Below is a small trained network, with its code and all its weights. Each question gives an input and a class and asks what happens when units are switched off, that is, made to give their printed mean instead of their output.

import numpy as np


def w(rows, s, z=0):
    codes = np.array(rows[::2]) - 128.0
    scale = np.full(codes.shape[1], s)
    scale[-1] = z or s
    return codes * scale


def norm(h):
    return h / np.sqrt((h * h).mean(-1, keepdims=True) + 1e-5)


def f(y):
    return np.maximum(y, 0)


def log_softmax(a):
    a = a - a.max(-1, keepdims=True)
    return a - np.log(np.exp(a).sum(-1, keepdims=True))


def net(x, mask):
    res = np.array(x, float).reshape(1, 5) / 4 @ E
    u = 0
    for l in range(3):
        y = f(norm(res) @ A[l][:, :-1].T + A[l][:, -1])
        res = res + np.where(mask[u : u + 9], y, B[l][:, -1]) @ B[l][:, :-1]
        u += 9
    return log_softmax(norm(res)[-1] @ U[:, :-1].T + U[:, -1])


A, B = {}, {}
E = w([
[3,141,102,138,121,41,120,85],'x0',
[128,126,128,133,128,131,128,127],'x1',
[160,217,111,127,102,142,39,62],'x2',
[198,109,25,73,197,77,128,108],'x3',
[130,127,130,123,128,123,125,126],'x4',
],0.0019)
A[0] = w([
[172,125,194,170,91,237,142,185,155],'0.n0',
[54,130,144,102,108,94,114,93,57],'0.n1',
[142,86,162,84,131,152,142,150,84],'0.n2',
[126,126,122,120,125,132,123,136,83],'0.n3',
[252,90,117,48,168,131,134,116,151],'0.n4',
[31,133,199,124,75,106,116,97,125],'0.n5',
[92,130,134,138,126,111,138,112,2],'0.n6',
[116,127,54,137,184,73,125,110,17],'0.n7',
[92,79,177,140,111,146,157,153,78],'0.n8',
],0.0028,0.00078)
B[0] = w([
[125,65,159,49,111,54,139,72,237],'0.n0',
[154,125,84,154,146,160,141,167,190],'0.n1',
[115,143,133,152,119,77,167,151,164],'0.n2',
[130,124,127,131,125,127,123,124,128],'0.n3',
[53,157,85,253,130,180,135,185,255],'0.n4',
[155,152,58,194,174,176,138,194,222],'0.n5',
[152,125,101,117,143,156,145,162,147],'0.n6',
[102,81,230,71,129,132,148,110,203],'0.n7',
[149,137,118,135,127,82,186,145,181],'0.n8',
],0.0032,0.0025)
A[1] = w([
[119,158,109,27,144,55,55,22,48],'1.n0',
[96,38,167,63,123,35,189,125,100],'1.n1',
[196,195,211,150,43,184,54,89,99],'1.n2',
[124,196,89,134,148,141,53,98,120],'1.n3',
[155,153,174,105,102,147,106,117,50],'1.n4',
[164,175,185,54,91,137,41,71,3],'1.n5',
[140,183,91,127,144,142,75,107,120],'1.n6',
[252,98,95,106,183,156,131,150,123],'1.n7',
[130,180,110,72,124,89,45,3,66],'1.n8',
],0.0029,0.0019)
B[1] = w([
[78,89,128,176,164,159,219,222,193],'1.n0',
[179,183,117,109,118,181,57,83,252],'1.n1',
[86,76,68,52,211,100,82,40,214],'1.n2',
[188,158,177,142,74,117,131,153,214],'1.n3',
[110,108,117,126,148,127,146,132,145],'1.n4',
[65,93,92,76,194,78,127,82,164],'1.n5',
[154,158,184,133,75,122,130,145,194],'1.n6',
[3,182,150,187,91,97,117,140,202],'1.n7',
[95,110,126,180,141,131,192,231,201],'1.n8',
],0.0034,0.0024)
A[2] = w([
[141,149,143,72,122,121,83,53,214],'2.n0',
[120,205,119,157,96,128,53,124,42],'2.n1',
[208,84,229,88,59,127,174,121,2],'2.n2',
[93,76,92,3,193,61,112,63,104],'2.n3',
[130,115,189,173,85,157,131,145,194],'2.n4',
[90,166,128,131,110,99,130,125,136],'2.n5',
[138,212,96,166,102,141,67,118,51],'2.n6',
[171,129,174,115,85,123,147,123,94],'2.n7',
[123,215,118,158,85,127,62,107,6],'2.n8',
],0.0035,0.0011)
B[2] = w([
[80,99,72,175,164,123,200,186,185],'2.n0',
[227,138,189,57,81,85,126,105,190],'2.n1',
[208,248,149,131,71,78,67,111,173],'2.n2',
[109,92,156,84,136,215,55,48,251],'2.n3',
[146,143,40,94,151,104,60,82,199],'2.n4',
[197,134,116,131,148,120,144,157,168],'2.n5',
[182,117,224,74,69,95,142,93,196],'2.n6',
[158,187,144,130,106,105,105,109,147],'2.n7',
[255,143,191,71,67,93,129,112,186],'2.n8',
],0.0031,0.0029)
U = w([
[243,197,186,115,44,97,105,105,173],'0',
[63,120,83,208,162,122,221,230,191],'1',
[68,56,113,45,185,182,74,1,1],'2',
],0.0062,0.00066)

Each question gives the input, the list of numbers given to net, and the class t.
The units are the neurons (one row each of A and B). Each row of codes is followed by its name. A weight is (code - 128) times the scale printed after its matrix; where a second scale follows, it is the last column's (A, B and U).
mask holds one flag per neuron, layer by layer. A switched-off neuron (its flag False) gives its mean, the last column of its row in B, instead of its output. The means were averaged over made-up inputs and are rounded, as every weight is.
A unit's drop is (log p(t) with every unit on - log p(t) with that unit switched off) / (log p(t) with every unit on - log p(t) with every unit switched off).
The circuit of an input: a set's keep is (log p(t) with only the set's units on - log p(t) with every unit switched off) / (log p(t) with every unit on - log p(t) with every unit switched off). Starting from the 12 units with the biggest drops (on a tie, the unit counted first), units are removed one at a time, each time the one whose removal leaves the highest keep (on an exact tie, the one counted first), for as long as the keep stays at least 0.8.
circuit, biggest first: the units of the circuit, biggest drop first
k most important neurons: the k neurons with the biggest drops, biggest first
top k neurons in layer l: the k neurons of layer l with the biggest drops, biggest first
drop when u is switched off: that unit's drop, to one decimal
input [6,7,2,7,-1], class 1: circuit, biggest first -> 1.n0, 1.n8
input [0,3,-2,3,-8], class 1: circuit, biggest first -> 0.n4
input [0,4,-8,-6,2], class 0: 3 most important neurons -> 0.n4, 0.n0, 2.n2
input [-4,5,-7,0,-6], class 0: top 3 neurons in layer 0 -> 0.n0, 0.n5, 0.n1
input [-8,-4,1,-8,-7], class 2: circuit, biggest first -> 1.n2, 0.n0
input [5,2,6,2,5], class 1: 2 most important neurons -> 1.n0, 1.n8
input [7,7,8,5,-6], class 1: circuit, biggest first -> 1.n0, 1.n8
input [1,-6,1,6,-1], class 1: top 3 neurons in layer 0 -> 0.n7, 0.n5, 0.n1
input [0,8,3,-5,4], class 2: 2 most important neurons -> 1.n2, 0.n4
input [7,-6,1,0,-1], class 0: 3 most important neurons -> 0.n5, 1.n0, 1.n8
input [-2,-6,-6,-8,-7], class 0: 3 most important neurons -> 0.n0, 0.n4, 2.n2
input [-6,7,0,4,-1], class 1: 2 most important neurons -> 0.n4, 1.n1
input [6,-5,3,0,3], class 0: 3 most important neurons -> 0.n5, 0.n0, 0.n1
input [-5,6,7,-1,-8], class 2: circuit, biggest first -> 1.n2
input [-1,1,8,-1,3], class 2: 2 most important neurons -> 1.n2, 1.n5
input [4,-5,1,8,-2], class 1: top 3 neurons in layer 1 -> 1.n0, 1.n8, 1.n2
input [-2,-2,-7,-8,-8], class 0: 3 most important neurons -> 0.n0, 0.n4, 2.n2
input [-6,6,4,-1,-3], class 2: 2 most important neurons -> 1.n2, 0.n0
input [3,-6,-7,7,3], class 2: drop when 2.n5 is switched off -> 0.0
input [7,0,-8,7,-7], class 2: drop when 2.n3 is switched off -> 0.1
input [-6,3,-7,-8,-8], class 0: top neuron in layer 2 -> 2.n2
input [6,-2,7,4,-8], class 1: drop when 1.n0 is switched off -> 0.9
input [-7,2,-1,4,7], class 1: drop when 1.n1 is switched off -> 0.3
